Below is a small trained network, with its code and all its weights. Each question gives an input and a target symbol and asks what happens when units are switched off, that is, made to give their printed mean instead of their output.

import numpy as np


def w(rows, s, z=0):
    codes = np.array(rows[::2]) - 128.0
    scale = np.full(codes.shape[1], s)
    scale[-1] = z or s
    return codes * scale


def f(y):
    return np.maximum(y, 0)


def softmax(a):
    e = np.exp(a - a.max(-1, keepdims=True))
    return e / e.sum(-1, keepdims=True)


def log_softmax(a):
    a = a - a.max(-1, keepdims=True)
    return a - np.log(np.exp(a).sum(-1, keepdims=True))


def net(x, mask):
    ids = ['ΓΛΞΠβεθφψ'.index(c) for c in x.split()]
    T = len(ids)
    res = E[ids] + P[:T]
    r = res
    for j in range(2):
        rows = slice(2 * j, 2 * j + 2)
        q, k, v = (r @ M[0][rows].T for M in (Q, K, V))
        z = softmax(np.where(np.tri(T) > 0, q @ k.T / 2**0.5, -1e9)) @ v
        o = O[0][rows]
        res = res + np.where(mask[j], z, o[:, -1]) @ o[:, :-1]
    y = f(res @ A[0][:, :-1].T + A[0][:, -1])
    res = res + np.where(mask[2:6], y, B[0][:, -1]) @ B[0][:, :-1]
    return log_softmax(res[-1] @ U[:, :-1].T + U[:, -1])


Q, K, V, O, A, B = {}, {}, {}, {}, {}, {}
E = w([
[165,72,211,225,79,93],'Γ',
[50,142,74,124,183,173],'Λ',
[198,97,206,226,163,171],'Ξ',
[79,209,30,83,111,38],'Π',
[178,126,242,136,219,61],'β',
[68,134,88,151,173,24],'ε',
[119,36,239,98,62,146],'θ',
[98,180,254,55,129,143],'φ',
[11,133,191,155,43,123],'ψ',
],0.018)
P = w([
[254,173,164,192,77,144],'0',
[183,177,179,193,100,143],'1',
[158,172,175,179,110,132],'2',
[139,152,178,172,122,138],'3',
[172,158,172,120,165,66],'4',
[146,130,178,137,151,87],'5',
[105,97,190,168,100,127],'6',
[73,80,160,167,79,154],'7',
[128,99,164,91,154,61],'8',
[118,78,150,90,139,49],'9',
[81,52,144,111,103,101],'10',
[79,33,143,112,117,105],'11',
],0.0073)
Q[0] = w([
[131,97,149,89,138,101],'H0',
[235,155,73,140,118,202],'H0',
[19,134,236,192,123,4],'H1',
[162,181,88,111,141,233],'H1',
],0.021)
K[0] = w([
[84,110,121,134,126,130],'H0',
[210,165,86,201,131,174],'H0',
[67,4,150,50,112,115],'H1',
[95,164,138,157,111,116],'H1',
],0.023)
V[0] = w([
[155,201,168,70,49,110],'H0',
[78,195,34,205,137,99],'H0',
[193,57,69,240,163,81],'H1',
[6,104,156,166,131,16],'H1',
],0.013)
O[0] = w([
[57,170,14,71,65,218,218],'H0',
[13,179,165,190,41,153,33],'H0',
[19,136,251,83,200,36,8],'H1',
[200,255,252,194,105,155,241],'H1',
],0.0077,0.014)
A[0] = w([
[37,202,152,120,126,147,2],'N0',
[108,139,80,229,229,122,128],'N1',
[129,193,39,103,67,169,175],'N2',
[66,128,102,181,252,192,16],'N3',
],0.011,0.0013)
B[0] = w([
[91,124,63,151,175,135,170],'N0',
[9,231,77,134,83,186,141],'N1',
[127,88,201,106,120,104,255],'N2',
[184,129,110,198,53,75,131],'N3',
],0.013,0.025)
U = w([
[174,124,116,96,182,103,254],'Γ',
[174,59,120,192,133,13,79],'Λ',
[109,133,196,31,224,144,105],'Ξ',
[167,94,116,56,113,152,105],'Π',
[152,105,175,95,149,3,12],'β',
[140,156,81,77,81,91,89],'ε',
[100,81,137,95,152,138,210],'θ',
[138,127,141,148,202,112,179],'φ',
[155,177,166,88,67,111,168],'ψ',
],0.0076,0.0036)

Each question gives the input, a string of symbols that net reads in full, and the target symbol t.
The units are the heads (2 rows each of Q, K, V and O) and the neurons (one row each of A and B). Each row of codes is followed by its name. A weight is (code - 128) times the scale printed after its matrix; where a second scale follows, it is the last column's (O, A, B and U).
mask holds one flag per unit, heads first, then neurons. A switched-off unit (its flag False) gives its mean, the last column of its rows in O or B, instead of its output. The means were averaged over made-up inputs and are rounded, as every weight is.
A unit's drop is (log p(t) with every unit on - log p(t) with that unit switched off) / (log p(t) with every unit on - log p(t) with every unit switched off).
The circuit of an input: a set's keep is (log p(t) with only the set's units on - log p(t) with every unit switched off) / (log p(t) with every unit on - log p(t) with every unit switched off). Starting from all 6 units, units are removed one at a time, each time the one whose removal leaves the highest keep (on an exact tie, the one counted first), for as long as the keep stays at least 0.8.
units of the circuit, in order: the units of the circuit, biggest drop first
unit that matters most: the unit with the biggest drop
top k neurons: the k neurons with the biggest drops, biggest first
drop of u: that unit's drop, to one decimal
input θ θ φ θ ε β β θ φ φ ε Γ, target Π: units of the circuit, in order => H0
input ψ ψ ψ θ Γ ε, target ε: units of the circuit, in order => N1; H1
input ε ψ Π β, target ψ: units of the circuit, in order => H1; H0
input ψ ψ ψ Γ φ ψ θ Λ θ ε β, target Γ: units of the circuit, in order => N2; H0
input ψ Ξ Ξ ψ Λ ψ ε Λ Γ ε, target φ: units of the circuit, in order => H1; N0; N2
input Ξ Λ θ ψ ε ψ ψ, target θ: units of the circuit, in order => H0; H1; N0
input Λ θ ε θ Γ, target Γ: units of the circuit, in order => H0; N2
input ε Λ Π Π, target θ: top 2 neurons => N0; N2
input ε Γ ε, target φ: units of the circuit, in order => N0; H1; H0
input ψ Λ ε ε Π, target φ: units of the circuit, in order => N0; H1; H0
input ε Γ Λ, target φ: units of the circuit, in order => H1; N0; H0; N2
input ψ ψ Π ψ φ ψ φ Γ ψ ψ Ξ, target ψ: top 2 neurons => N0; N1
input ε β ψ ψ Ξ, target ψ: top 2 neurons => N1; N0
input θ θ Γ, target Γ: units of the circuit, in order => H0
input φ ψ θ φ ε Λ, target ψ: top 2 neurons => N3; N0
input ψ ψ ψ φ ε, target ψ: top 3 neurons => N2; N1; N0
input ψ θ ψ ε β φ ε Π, target β: top 3 neurons => N2; N1; N0
input φ θ θ θ θ, target Γ: top 2 neurons => N2; N1
input Λ ε ε Γ, target φ: top 2 neurons => N0; N2
input Λ Λ φ ψ ε ε, target ψ: unit that matters most => H1
input φ ε Γ, target Π: drop of H0 => 0.2
